Below is a small trained network, with its code and all its weights. Each question gives an input and a class and asks what happens when units are switched off, that is, made to give their printed mean instead of their output.

import numpy as np


def w(rows, s, z=0):
    codes = np.array(rows[::2]) - 128.0
    scale = np.full(codes.shape[1], s)
    scale[-1] = z or s
    return codes * scale


def f(y):
    return y / 2 * (1 + np.tanh(0.7978845608 * (y + 0.044715 * y**3)))


def log_softmax(a):
    a = a - a.max(-1, keepdims=True)
    return a - np.log(np.exp(a).sum(-1, keepdims=True))


def net(x, mask):
    res = np.array(x, float).reshape(1, 3) / 4 @ E
    y = f(res @ A[0][:, :-1].T + A[0][:, -1])
    res = res + np.where(mask, y, B[0][:, -1]) @ B[0][:, :-1]
    return log_softmax(res[-1] @ U[:, :-1].T + U[:, -1])


A, B = {}, {}
E = w([
[183,92,211,134,88,114,105,242],'x0',
[172,105,137,101,158,29,232,134],'x1',
[218,55,112,246,96,90,91,120],'x2',
],0.012)
A[0] = w([
[130,160,103,140,141,56,194,138,62],'n1',
[98,76,148,126,127,70,181,119,58],'n2',
[172,87,83,203,94,60,129,95,123],'n3',
[170,137,106,142,143,58,254,138,168],'n4',
[161,158,126,142,210,107,140,150,22],'n5',
[91,167,25,134,123,167,158,16,116],'n6',
[104,158,149,158,114,187,78,126,39],'n7',
[150,143,195,103,84,169,101,253,141],'n8',
[168,91,102,132,62,115,146,112,3],'n9',
[157,119,75,186,111,97,125,97,64],'n10',
[112,188,130,64,107,138,176,125,104],'n11',
[86,125,154,48,116,142,158,132,40],'n12',
[100,134,121,99,166,149,156,143,60],'n13',
[66,102,119,45,131,119,165,165,166],'n14',
[86,187,123,39,116,129,133,136,244],'n15',
[132,108,204,106,115,80,216,104,176],'n16',
[156,165,110,99,88,65,199,144,57],'n17',
[75,170,117,163,90,201,35,152,107],'n18',
],0.0086,0.005)
B[0] = w([
[150,84,165,67,148,154,119,108,163],'n1',
[134,97,135,100,167,144,117,136,155],'n2',
[108,187,133,193,147,178,119,145,212],'n3',
[101,133,83,112,97,128,38,128,223],'n4',
[150,73,162,108,171,157,174,142,128],'n5',
[87,116,147,109,150,6,103,155,237],'n6',
[126,135,150,64,174,162,93,129,168],'n7',
[60,146,115,135,175,14,111,112,247],'n8',
[138,123,175,106,188,140,147,126,142],'n9',
[140,144,171,152,168,135,143,165,164],'n10',
[142,126,135,170,159,156,135,144,190],'n11',
[154,104,191,153,197,159,164,124,175],'n12',
[138,112,186,126,151,138,145,125,152],'n13',
[139,146,115,171,131,162,131,137,202],'n14',
[148,158,112,195,87,139,96,143,243],'n15',
[120,137,98,121,115,126,66,100,201],'n16',
[132,92,153,95,155,157,107,137,166],'n17',
[165,91,91,101,126,174,51,118,223],'n18',
],0.018,0.012)
U = w([
[144,93,90,40,142,188,60,99,116],'0',
[68,140,152,118,168,2,150,131,90],'1',
[155,196,179,225,168,188,144,156,74],'2',
[111,191,57,163,32,91,131,105,255],'3',
[214,127,141,41,30,134,230,73,91],'4',
[144,73,115,51,72,125,226,80,99],'5',
],0.0086,0.0083)

Each question gives the input, the list of numbers given to net, and the class t.
The units are the neurons (one row each of A and B). Each row of codes is followed by its name. A weight is (code - 128) times the scale printed after its matrix; where a second scale follows, it is the last column's (A, B and U).
mask holds one flag per neuron, in row order. A switched-off neuron (its flag False) gives its mean, the last column of its row in B, instead of its output. The means were averaged over made-up inputs and are rounded, as every weight is.
A unit's drop is (log p(t) with every unit on - log p(t) with that unit switched off) / (log p(t) with every unit on - log p(t) with every unit switched off).
The circuit of an input: a set's keep is (log p(t) with only the set's units on - log p(t) with every unit switched off) / (log p(t) with every unit on - log p(t) with every unit switched off). Starting from the 12 units with the biggest drops (on a tie, the unit counted first), units are removed one at a time, each time the one whose removal leaves the highest keep (on an exact tie, the one counted first), for as long as the keep stays at least 0.8.
units of the circuit, in order: the units of the circuit, biggest drop first
unit that matters most: the unit with the biggest drop
top k neurons: the k neurons with the biggest drops, biggest first
drop of u: that unit's drop, to one decimal
input [-3,8,8], class 0: unit that matters most -> n4
input [-2,3,1], class 3: units of the circuit, in order -> [n7; n12]
input [8,-7,5], class 1: top 3 neurons -> [n8; n4; n16]
input [1,-1,2], class 3: units of the circuit, in order -> [n12; n1]
input [-3,5,5], class 0: top 3 neurons -> [n4; n15; n1]
input [1,2,-1], class 3: top 3 neurons -> [n18; n6; n7]
input [1,8,8], class 0: top 4 neurons -> [n4; n1; n16; n15]
input [3,-1,-1], class 3: units of the circuit, in order -> [n12; n1]
input [-5,-2,6], class 2: top 4 neurons -> [n8; n3; n10; n4]
input [5,5,6], class 2: top 3 neurons -> [n3; n6; n18]
input [3,4,-2], class 0: top 2 neurons -> [n6; n17]
input [-7,7,3], class 0: top 2 neurons -> [n8; n4]
input [7,7,6], class 0: top 2 neurons -> [n4; n6]
input [-2,2,-4], class 2: unit that matters most -> n8
input [-7,-3,7], class 1: top 2 neurons -> [n6; n15]
input [-5,5,-4], class 0: top 2 neurons -> [n8; n4]
input [-1,1,3], class 3: top 2 neurons -> [n12; n11]
input [-5,-4,-4], class 1: top 3 neurons -> [n6; n4; n3]
input [-5,-1,-6], class 2: top 3 neurons -> [n8; n15; n11]
input [7,-4,0], class 1: units of the circuit, in order -> [n8]
input [3,1,-1], class 3: top 2 neurons -> [n6; n12]
input [8,-4,-5], class 1: drop of n8 -> 4.5
input [7,-8,6], class 0: drop of n18 -> 3.9
input [-2,7,-5], class 0: drop of n4 -> 0.1
input [3,3,5], class 2: drop of n6 -> 1.0
